Small tables with named rows and columns. After each table, cells are looked up by row and column.

mos =
	rel	pudorat	vanana	fon	mib	gefem	zafenen	fer	bubos	bam
pev	4.4	3.1	7.0	4.2	2.9	8.0	6.9	3.8	4.1	7.5
kifem	5.2	5.5	6.2	4.8	4.3	7.3	2.9	7.6	4.7	3.5
rak	6.4	3.2	7.4	6.7	4.9	6.2	6.0	2.7	6.8	6.5
mir	6.2	4.4	1.9	5.9	4.2	4.6	5.3	6.3	5.7	4.3
figadud	1.7	6.4	6.3	1.5	4.7	6.4	6.4	5.1	2.0	6.5
gab	6.7	5.3	2.0	6.7	5.5	6.8	5.1	5.2	6.5	4.5
lotonut	5.0	8.4	5.7	5.2	8.0	3.6	3.5	4.5	5.3	3.6
big	7.9	4.5	5.1	8.4	6.1	4.9	4.3	3.5	8.6	4.4

What is the gefem of lotonut in mos? 3.6
What is the pudorat of mir in mos? 4.4
What is the bam of mir in mos? 4.3
What is the bam of pev in mos? 7.5
What is the pudorat of pev in mos? 3.1
What is the gefem of big in mos? 4.9
What is the pudorat of lotonut in mos? 8.4
What is the zafenen of gab in mos? 5.1
What is the gefem of gab in mos? 6.8
What is the mib of figadud in mos? 4.7
What is the fer of kifem in mos? 7.6
What is the zafenen of rak in mos? 6.0
What is the gefem of figadud in mos? 6.4
What is the fon of lotonut in mos? 5.2
What is the gefem of kifem in mos? 7.3
What is the bubos of figadud in mos? 2.0
What is the fon of big in mos? 8.4
What is the vanana of figadud in mos? 6.3
Which row has the largest pudorat? lotonut

Table goselim
,mip,dez,per,nitu,ridilib,fizag,lomil,paf,teb
loti,-409,-407,423,-586,517,-480,-442,315,-264
fudor,392,-115,-84,-83,-796,429,122,14,187
vas,-176,-521,-164,40,418,-273,-142,-203,171
kuligit,-878,-246,297,421,-754,-756,443,-329,-520
tozov,357,-90,227,-197,-79,241,-297,-476,528
fovutaz,-257,225,-297,-464,-323,-222,-441,-84,-392
fuz,503,166,-122,-511,-850,530,-493,-305,368

kuligit, nitu => 421
fudor, dez => -115
fuz, paf => -305
loti, fizag => -480
vas, ridilib => 418
kuligit, ridilib => -754
fudor, paf => 14
fuz, fizag => 530
fovutaz, mip => -257
fuz, nitu => -511
fudor, mip => 392
fovutaz, teb => -392
tozov, lomil => -297
fovutaz, paf => -84
vas, nitu => 40
vas, teb => 171
fovutaz, dez => 225
fudor, per => -84
fuz, ridilib => -850
Row with the largest fizag: fuz

mulurap =
|  | nemav | lisi | lomuban | tenimu | leluvug | gaziz | vez | dul | gateg |
|---|---|---|---|---|---|---|---|---|---|
| tev | -6077 | 9460 | -1883 | 8837 | -7009 | -5574 | 3769 | -2072 | 2661 |
| revubag | -7030 | 1111 | -5807 | 1855 | -1878 | -7603 | -2351 | -2799 | 8163 |
| fiz | 8891 | -925 | 3897 | -7636 | -1481 | 894 | 9347 | -1670 | -827 |
| bizu | -7078 | -4327 | -7520 | -3265 | 5473 | 4790 | -1119 | 5098 | 5456 |
| zon | -4138 | 1743 | -7480 | 116 | 8976 | 1155 | -4967 | 2579 | 1337 |
| bivuvo | 3473 | 7690 | 2419 | -605 | -2047 | -7863 | -31 | 2560 | -6487 |
| tebozig | 3111 | 4425 | -479 | 7600 | 5830 | 1028 | -8556 | -7902 | -1696 |
| lis | 5855 | -5877 | 4180 | -5021 | -2478 | 7862 | 4887 | -5712 | 4172 |
| kedu | -4466 | 2295 | 3788 | 8405 | -5563 | 692 | -3334 | -3041 | -5942 |
| seb | -5221 | 1192 | -7170 | 807 | -1929 | -7415 | -2533 | -3228 | 7601 |
| kug | -3265 | -1834 | -7240 | -5400 | 7818 | 6821 | 305 | 4412 | 4057 |
| tibufe | -6123 | 865 | -7397 | 496 | 3713 | -8233 | -2573 | 465 | 4474 |
| pibe | 3285 | -6176 | 6047 | -2816 | -2240 | 1567 | -112 | -443 | -3350 |

What is the leluvug of lis in mulurap? -2478
What is the gaziz of bizu in mulurap? 4790
What is the leluvug of kug in mulurap? 7818
What is the gaziz of fiz in mulurap? 894
What is the gaziz of tev in mulurap? -5574
What is the lomuban of pibe in mulurap? 6047
What is the dul of fiz in mulurap? -1670
What is the dul of bivuvo in mulurap? 2560
What is the lomuban of fiz in mulurap? 3897
What is the gateg of kedu in mulurap? -5942
What is the leluvug of kedu in mulurap? -5563
What is the leluvug of revubag in mulurap? -1878
What is the dul of revubag in mulurap? -2799
What is the gateg of kug in mulurap? 4057
What is the gaziz of kug in mulurap? 6821
What is the lomuban of bizu in mulurap? -7520
What is the tenimu of tibufe in mulurap? 496

